Here is a tiny trained network, its code and every weight. The questions are about switching its units off for an input and a target symbol, where a switched-off unit gives its printed mean instead of its output.

import numpy as np


def w(rows, s, z=0):
    codes = np.array(rows[::2]) - 128.0
    scale = np.full(codes.shape[1], s)
    scale[-1] = z or s
    return codes * scale


def norm(h):
    return h / np.sqrt((h * h).mean(-1, keepdims=True) + 1e-5)


def f(y):
    return np.maximum(y, 0)


def softmax(a):
    e = np.exp(a - a.max(-1, keepdims=True))
    return e / e.sum(-1, keepdims=True)


def log_softmax(a):
    a = a - a.max(-1, keepdims=True)
    return a - np.log(np.exp(a).sum(-1, keepdims=True))


def net(x, mask):
    ids = ['εηθλξσω'.index(c) for c in x.split()]
    T = len(ids)
    res = E[ids] + P[:T]
    u = 0
    for l in range(2):
        r = norm(res)
        for j in range(2):
            rows = slice(3 * j, 3 * j + 3)
            q, k, v = (r @ M[l][rows].T for M in (Q, K, V))
            z = softmax(np.where(np.tri(T) > 0, q @ k.T / 3**0.5, -1e9)) @ v
            o = O[l][rows]
            res = res + np.where(mask[u + j], z, o[:, -1]) @ o[:, :-1]
        u += 2
        y = f(norm(res) @ A[l][:, :-1].T + A[l][:, -1])
        res = res + np.where(mask[u : u + 4], y, B[l][:, -1]) @ B[l][:, :-1]
        u += 4
    return log_softmax(norm(res)[-1] @ U[:, :-1].T + U[:, -1])


Q, K, V, O, A, B = {}, {}, {}, {}, {}, {}
E = w([
[85,188,41,143,72,113,56,252],'ε',
[150,163,105,160,155,107,208,136],'η',
[155,157,64,96,187,141,137,119],'θ',
[172,75,108,89,63,129,177,108],'λ',
[57,73,137,122,161,108,156,123],'ξ',
[145,163,68,185,143,106,184,75],'σ',
[149,39,131,171,129,182,123,81],'ω',
],0.024)
P = w([
[114,93,50,169,131,150,175,206],'0',
[125,110,85,165,133,128,159,167],'1',
[120,122,102,156,126,124,156,150],'2',
[109,132,120,152,120,120,149,136],'3',
[97,131,129,141,121,128,146,121],'4',
[95,141,143,129,119,122,147,110],'5',
[94,145,154,120,121,124,151,102],'6',
[97,152,165,108,126,125,153,93],'7',
[97,157,183,101,127,129,155,82],'8',
[98,162,199,88,127,131,152,72],'9',
[100,168,218,79,123,129,151,62],'10',
[104,184,238,70,118,124,138,55],'11',
[111,185,252,42,120,134,142,41],'12',
[108,191,252,51,114,125,134,40],'13',
],0.011)
Q[0] = w([
[128,134,130,135,117,123,123,105],'L0H0',
[109,128,114,139,114,131,143,64],'L0H0',
[138,133,134,124,133,133,129,116],'L0H0',
[124,130,138,146,208,129,174,82],'L0H1',
[178,111,145,169,154,144,109,124],'L0H1',
[169,180,137,99,172,121,251,29],'L0H1',
],0.022)
K[0] = w([
[147,143,113,138,135,141,133,131],'L0H0',
[117,130,115,137,117,121,112,156],'L0H0',
[146,135,172,99,113,142,116,146],'L0H0',
[121,84,213,77,170,120,150,26],'L0H1',
[141,121,98,220,147,173,162,85],'L0H1',
[111,79,253,43,98,149,139,39],'L0H1',
],0.014)
V[0] = w([
[81,164,157,120,113,138,166,128],'L0H0',
[7,222,79,156,2,170,26,246],'L0H0',
[140,178,71,196,51,176,96,175],'L0H0',
[92,114,141,210,242,152,74,201],'L0H1',
[139,198,205,150,203,74,91,119],'L0H1',
[204,75,115,230,139,240,109,89],'L0H1',
],0.0071)
O[0] = w([
[134,105,61,144,190,144,61,98,154],'L0H0',
[210,255,228,102,187,7,66,88,31],'L0H0',
[224,162,146,103,183,74,63,165,122],'L0H0',
[61,157,165,130,180,90,115,79,102],'L0H1',
[80,128,88,152,142,90,128,170,3],'L0H1',
[9,38,127,119,74,230,164,69,140],'L0H1',
],0.0066,0.0052)
A[0] = w([
[119,129,146,137,208,94,121,154,85],'L0N0',
[9,89,112,100,140,117,94,214,2],'L0N1',
[133,76,124,124,91,176,116,143,71],'L0N2',
[148,71,174,162,128,115,87,120,160],'L0N3',
],0.013,0.0048)
B[0] = w([
[126,49,56,50,55,231,156,88,208],'L0N0',
[224,207,138,66,199,37,141,91,255],'L0N1',
[106,198,120,60,139,2,247,229,212],'L0N2',
[91,17,55,119,148,95,8,104,167],'L0N3',
],0.0072,0.0052)
Q[1] = w([
[77,103,132,145,249,67,127,95],'L1H0',
[91,82,114,196,53,208,110,109],'L1H0',
[71,70,123,186,94,231,101,141],'L1H0',
[145,112,249,166,144,102,187,169],'L1H1',
[183,153,108,65,174,159,151,145],'L1H1',
[111,114,124,104,90,50,53,72],'L1H1',
],0.016)
K[1] = w([
[93,121,194,118,186,84,96,107],'L1H0',
[118,174,31,208,126,126,96,173],'L1H0',
[87,177,43,183,132,135,98,175],'L1H0',
[72,171,82,176,123,108,124,248],'L1H1',
[184,196,223,42,133,160,119,166],'L1H1',
[166,81,54,103,172,130,200,83],'L1H1',
],0.015)
V[1] = w([
[125,138,185,142,137,98,111,57],'L1H0',
[149,181,101,135,104,123,142,141],'L1H0',
[185,96,142,146,136,199,153,85],'L1H0',
[120,142,98,58,147,82,94,249],'L1H1',
[71,116,135,166,201,124,124,220],'L1H1',
[126,215,110,146,122,146,30,110],'L1H1',
],0.011)
O[1] = w([
[153,163,150,141,150,209,104,212,110],'L1H0',
[207,129,81,84,103,40,13,137,127],'L1H0',
[23,109,183,17,42,181,206,170,135],'L1H0',
[60,139,100,181,3,75,125,65,135],'L1H1',
[62,117,126,170,105,56,35,127,117],'L1H1',
[46,117,2,84,154,156,202,128,8],'L1H1',
],0.0079,0.013)
A[1] = w([
[135,143,132,173,87,28,71,191,2],'L1N0',
[155,252,175,199,203,100,148,91,1],'L1N1',
[50,58,223,142,103,221,121,45,121],'L1N2',
[20,139,173,110,124,199,157,193,163],'L1N3',
],0.012,0.0079)
B[1] = w([
[151,111,57,111,184,101,120,248,156],'L1N0',
[91,134,225,93,200,56,238,60,254],'L1N1',
[73,109,174,110,118,176,128,185,243],'L1N2',
[85,62,145,121,124,132,49,157,187],'L1N3',
],0.018,0.0089)
U = w([
[157,134,118,146,125,81,122,169,145],'ε',
[83,130,76,118,64,117,139,31,173],'η',
[189,119,76,117,173,244,173,52,145],'θ',
[225,156,182,91,1,127,145,99,105],'λ',
[87,106,191,88,101,179,104,120,186],'ξ',
[123,123,205,106,159,80,200,48,6],'σ',
[198,125,155,182,117,156,55,50,252],'ω',
],0.0089,0.0035)

Each question gives the input, a string of symbols that net reads in full, and the target symbol t.
The units are the heads (3 rows each of Q, K, V and O) and the neurons (one row each of A and B). Each row of codes is followed by its name. A weight is (code - 128) times the scale printed after its matrix; where a second scale follows, it is the last column's (O, A, B and U).
mask holds one flag per unit, layer by layer, with each layer's heads first. A switched-off unit (its flag False) gives its mean, the last column of its rows in O or B, instead of its output. The means were averaged over made-up inputs and are rounded, as every weight is.
A unit's drop is (log p(t) with every unit on - log p(t) with that unit switched off) / (log p(t) with every unit on - log p(t) with every unit switched off).
The circuit of an input: a set's keep is (log p(t) with only the set's units on - log p(t) with every unit switched off) / (log p(t) with every unit on - log p(t) with every unit switched off). Starting from all 12 units, units are removed one at a time, each time the one whose removal leaves the highest keep (on an exact tie, the one counted first), for as long as the keep stays at least 0.8.
units of the circuit, in order: the units of the circuit, biggest drop first
most important unit: the unit with the biggest drop
top k neurons: the k neurons with the biggest drops, biggest first
top k neurons in layer l: the k neurons of layer l with the biggest drops, biggest first
heads that matter: for each layer, one digit per head in row order, 1 if its drop is at least 0.15 and else 0, layers parted by /
input ω σ ω ω ξ ξ η λ θ, target λ: heads that matter => 01 / 00
input λ θ λ η ω ε λ σ η ε, target λ: most important unit => L1H1
input θ λ η η σ λ η, target λ: units of the circuit, in order => (L1N1, L0H1)
input η η ξ θ ξ η η η σ ξ η ε λ ε, target λ: units of the circuit, in order => (L1H1, L1N1, L1N2)
input η θ σ σ, target θ: heads that matter => 00 / 01
input η η η σ η η, target ε: heads that matter => 00 / 10
input ε η ω ξ ε λ λ, target λ: units of the circuit, in order => (L0H1, L1N1)
input ε ε ξ σ ε σ θ ε σ θ ε ε, target σ: top 2 neurons in layer 0 => (L0N1, L0N0)
input ε η η ω η λ ξ ω ξ ξ ε η ε, target σ: top 2 neurons => (L0N3, L0N1)
input ω η σ ω η ω η ω ξ η η σ λ η, target λ: heads that matter => 01 / 00
input ξ η λ σ, target λ: units of the circuit, in order => (L0H1, L1N1)
input η η θ σ σ σ η η η σ, target θ: units of the circuit, in order => (L1H1, L0N2, L1N1, L0H0)
input ξ η σ ω ω ω η ε ω η ξ η θ, target θ: units of the circuit, in order => (L1H1, L1N1)
input ω η η σ ε ε η, target ξ: heads that matter => 11 / 10
input ξ ω ω θ, target ξ: most important unit => L0H1
input λ η λ ξ θ ω θ η σ η θ θ, target ξ: heads that matter => 00 / 00
input η η ε η ω σ ω θ λ η, target η: heads that matter => 00 / 01
input η σ ω ω θ σ, target ξ: heads that matter => 01 / 00
input ω η ξ ω σ ξ η ε η θ ξ η, target η: top 3 neurons => (L0N0, L0N1, L1N1)
input η ξ η ω η σ ω η σ σ η ω σ, target ξ: top neuron => (L1N2)
input ω η ω ξ η ξ ξ ξ ξ λ η θ, target λ: heads that matter => 11 / 00
input θ ξ ε λ ω η ω, target ω: top 2 neurons => (L0N1, L1N1)
input θ η ε η η ξ, target ξ: top 3 neurons in layer 0 => (L0N0, L0N1, L0N2)
input η θ ω θ λ, target λ: top 2 neurons => (L1N1, L0N2)
